Here is a tiny trained network, its code and every weight. The questions are about switching its units off for an input and a target symbol, where a switched-off unit gives its printed mean instead of its output.

import numpy as np


def w(rows, s, z=0):
    codes = np.array(rows[::2]) - 128.0
    scale = np.full(codes.shape[1], s)
    scale[-1] = z or s
    return codes * scale


def softmax(a):
    e = np.exp(a - a.max(-1, keepdims=True))
    return e / e.sum(-1, keepdims=True)


def log_softmax(a):
    a = a - a.max(-1, keepdims=True)
    return a - np.log(np.exp(a).sum(-1, keepdims=True))


def net(x, mask):
    ids = ['ΔΛΦαβγεζμστ'.index(c) for c in x.split()]
    T = len(ids)
    res = E[ids] + P[:T]
    u = 0
    for l in range(3):
        r = res
        for j in range(2):
            rows = slice(4 * j, 4 * j + 4)
            q, k, v = (r @ M[l][rows].T for M in (Q, K, V))
            z = softmax(np.where(np.tri(T) > 0, q @ k.T / 4**0.5, -1e9)) @ v
            o = O[l][rows]
            res = res + np.where(mask[u + j], z, o[:, -1]) @ o[:, :-1]
        u += 2
    return log_softmax(res[-1] @ U[:, :-1].T + U[:, -1])


Q, K, V, O = {}, {}, {}, {}
E = w([
[121,126,212,179,113],'Δ',
[34,49,141,120,126],'Λ',
[131,53,112,111,208],'Φ',
[3,245,42,225,148],'α',
[81,132,132,68,8],'β',
[229,30,85,191,139],'γ',
[153,8,65,158,44],'ε',
[190,89,2,32,91],'ζ',
[106,186,178,39,132],'μ',
[254,150,91,111,25],'σ',
[239,154,157,111,174],'τ',
],0.0066)
P = w([
[128,137,128,124,118],'0',
[80,68,227,150,164],'1',
[52,50,210,157,171],'2',
[60,100,131,135,122],'3',
[105,244,16,180,217],'4',
[103,215,53,201,254],'5',
],0.0093)
Q[0] = w([
[163,113,238,111,162],'L0H1',
[103,171,66,95,170],'L0H1',
[155,104,45,150,242],'L0H1',
[229,49,161,131,127],'L0H1',
[212,131,91,41,116],'L0H2',
[199,164,97,254,163],'L0H2',
[91,208,76,148,215],'L0H2',
[65,15,126,157,106],'L0H2',
],0.0083)
K[0] = w([
[150,63,148,109,115],'L0H1',
[153,196,220,95,165],'L0H1',
[107,117,179,138,131],'L0H1',
[221,80,140,99,102],'L0H1',
[218,93,139,66,82],'L0H2',
[114,69,178,119,170],'L0H2',
[134,103,174,195,183],'L0H2',
[46,164,2,216,90],'L0H2',
],0.0098)
V[0] = w([
[125,91,150,164,195],'L0H1',
[77,84,54,161,107],'L0H1',
[142,54,64,88,68],'L0H1',
[1,152,130,145,161],'L0H1',
[162,89,210,164,247],'L0H2',
[141,185,84,244,196],'L0H2',
[107,94,114,104,239],'L0H2',
[39,201,143,71,123],'L0H2',
],0.0093)
O[0] = w([
[106,129,106,120,64,204],'L0H1',
[106,81,104,160,150,181],'L0H1',
[76,113,160,104,200,86],'L0H1',
[231,44,111,193,121,255],'L0H1',
[97,88,97,96,23,237],'L0H2',
[125,214,8,149,80,118],'L0H2',
[137,77,47,63,101,182],'L0H2',
[254,127,114,155,141,127],'L0H2',
],0.0087,0.0037)
Q[1] = w([
[141,148,117,240,143],'L1H1',
[176,64,200,65,114],'L1H1',
[169,168,58,196,89],'L1H1',
[94,103,247,106,126],'L1H1',
[174,183,55,236,126],'L1H2',
[168,93,112,130,76],'L1H2',
[196,182,67,78,104],'L1H2',
[77,205,137,74,193],'L1H2',
],0.012)
K[1] = w([
[152,187,101,158,155],'L1H1',
[134,87,194,130,152],'L1H1',
[160,176,84,181,113],'L1H1',
[93,126,194,89,150],'L1H1',
[99,99,52,178,130],'L1H2',
[169,148,146,190,64],'L1H2',
[146,220,7,193,146],'L1H2',
[123,162,89,62,230],'L1H2',
],0.013)
V[1] = w([
[195,180,81,96,239],'L1H1',
[92,234,168,139,88],'L1H1',
[53,205,196,156,91],'L1H1',
[226,39,181,172,146],'L1H1',
[39,173,118,233,185],'L1H2',
[157,90,101,3,104],'L1H2',
[168,134,199,76,88],'L1H2',
[234,219,171,169,80],'L1H2',
],0.0063)
O[1] = w([
[215,121,142,162,226,30],'L1H1',
[122,154,57,100,151,7],'L1H1',
[71,174,53,97,169,25],'L1H1',
[115,167,224,234,110,212],'L1H1',
[90,93,100,173,134,199],'L1H2',
[243,169,136,2,139,39],'L1H2',
[84,185,199,58,144,4],'L1H2',
[123,169,187,149,64,58],'L1H2',
],0.0074,0.003)
Q[2] = w([
[135,72,217,67,164],'L2H1',
[28,102,196,117,72],'L2H1',
[49,128,166,196,136],'L2H1',
[202,118,142,143,116],'L2H1',
[88,17,235,122,125],'L2H2',
[198,254,80,152,100],'L2H2',
[188,83,95,155,181],'L2H2',
[130,61,26,130,144],'L2H2',
],0.0076)
K[2] = w([
[155,195,125,135,169],'L2H1',
[199,128,68,122,254],'L2H1',
[125,147,73,202,160],'L2H1',
[128,102,160,140,151],'L2H1',
[116,249,45,191,151],'L2H2',
[109,109,168,46,12],'L2H2',
[115,72,117,187,24],'L2H2',
[155,87,103,148,59],'L2H2',
],0.009)
V[2] = w([
[80,65,86,191,105],'L2H1',
[137,12,156,120,114],'L2H1',
[66,245,180,90,168],'L2H1',
[14,83,193,141,83],'L2H1',
[224,134,162,171,154],'L2H2',
[146,69,109,33,155],'L2H2',
[169,216,61,119,43],'L2H2',
[107,193,81,254,107],'L2H2',
],0.0092)
O[2] = w([
[72,128,143,81,163,238],'L2H1',
[115,102,210,132,162,191],'L2H1',
[173,229,70,186,138,41],'L2H1',
[139,255,216,107,181,217],'L2H1',
[121,53,163,178,68,136],'L2H2',
[109,27,111,138,143,56],'L2H2',
[110,194,115,83,17,109],'L2H2',
[14,174,144,151,91,245],'L2H2',
],0.0072,0.011)
U = w([
[65,190,165,122,64,239],'Δ',
[112,90,238,105,121,33],'Λ',
[139,39,142,60,79,142],'Φ',
[92,103,109,169,112,55],'α',
[127,159,139,254,174,11],'β',
[50,107,51,62,152,120],'γ',
[47,134,127,140,235,3],'ε',
[119,67,57,217,173,148],'ζ',
[207,111,119,214,63,200],'μ',
[95,165,15,232,164,140],'σ',
[139,111,27,130,60,233],'τ',
],0.0041,0.0043)

Each question gives the input, a string of symbols that net reads in full, and the target symbol t.
The units are the heads (4 rows each of Q, K, V and O). Each row of codes is followed by its name. A weight is (code - 128) times the scale printed after its matrix; where a second scale follows, it is the last column's (O and U).
mask holds one flag per head, layer by layer. A switched-off head (its flag False) gives its mean, the last column of its rows in O, instead of its output. The means were averaged over made-up inputs and are rounded, as every weight is.
A unit's drop is (log p(t) with every unit on - log p(t) with that unit switched off) / (log p(t) with every unit on - log p(t) with every unit switched off).
The circuit of an input: a set's keep is (log p(t) with only the set's units on - log p(t) with every unit switched off) / (log p(t) with every unit on - log p(t) with every unit switched off). Starting from all 6 units, units are removed one at a time, each time the one whose removal leaves the highest keep (on an exact tie, the one counted first), for as long as the keep stays at least 0.8.
units of the circuit, in order: the units of the circuit, biggest drop first
most important unit: the unit with the biggest drop
which heads matter: for each layer, one digit per head in row order, 1 if its drop is at least 0.15 and else 0, layers parted by /
drop when u is switched off: that unit's drop, to one decimal
input Φ ζ ζ τ ε, target ζ: units of the circuit, in order : (L1H2, L2H2, L0H1, L2H1)
input Φ Δ Φ β, target Φ: units of the circuit, in order : (L1H2, L2H2, L0H2, L2H1)
input ε τ α μ ζ γ, target Δ: units of the circuit, in order : (L2H2, L0H1, L0H2, L1H2)
input γ σ Δ Δ, target γ: units of the circuit, in order : (L1H1, L0H1, L0H2, L2H2)
input σ γ ζ Δ, target σ: units of the circuit, in order : (L0H1, L2H1, L1H1, L0H2)
input ε μ ζ μ, target ε: most important unit : L0H2
input Λ ζ μ ε, target Λ: units of the circuit, in order : (L0H2, L2H1)
input μ α Δ Φ, target Δ: units of the circuit, in order : (L2H2, L1H2, L0H1, L0H2)
input γ β β Δ Φ, target β: which heads matter : 11 / 10 / 10
input σ Δ σ, target σ: units of the circuit, in order : (L2H1, L0H1, L0H2, L1H1)
input σ Λ Δ, target σ: units of the circuit, in order : (L2H1, L0H1, L1H1, L0H2)
input ε Δ Δ Λ, target ε: which heads matter : 11 / 01 / 11
input σ ζ σ, target σ: units of the circuit, in order : (L0H1, L2H1, L0H2, L1H1)
input μ τ σ ε, target μ: most important unit : L2H1
input σ β β μ μ, target β: units of the circuit, in order : (L0H2, L2H1, L0H1, L2H2)
input γ ζ ε, target γ: units of the circuit, in order : (L0H1, L0H2, L1H1, L2H2)
input μ Λ γ ζ, target μ: which heads matter : 11 / 11 / 11
input μ ε ε μ β β, target ε: which heads matter : 11 / 10 / 11
input γ Δ ζ, target γ: which heads matter : 11 / 10 / 01
input γ σ Λ ζ, target γ: units of the circuit, in order : (L0H1, L1H1, L0H2, L2H2)
input β γ Δ, target β: which heads matter : 11 / 11 / 11
input γ ε ε Δ ε σ, target ε: most important unit : L2H1
input Δ Φ Φ Λ β, target Φ: which heads matter : 01 / 01 / 01
input Δ ε ζ ε γ, target ε: which heads matter : 11 / 10 / 11
input μ γ σ σ, target μ: which heads matter : 01 / 11 / 11
input ε α Λ ζ, target Δ: drop when L2H2 is switched off : 1.2
input μ ζ μ γ, target μ: drop when L1H1 is switched off : 0.3
input ζ Δ Δ, target ζ: drop when L0H2 is switched off : 0.2
input β Δ σ, target β: drop when L0H1 is switched off : 0.1
input β γ ζ, target β: most important unit : L0H2
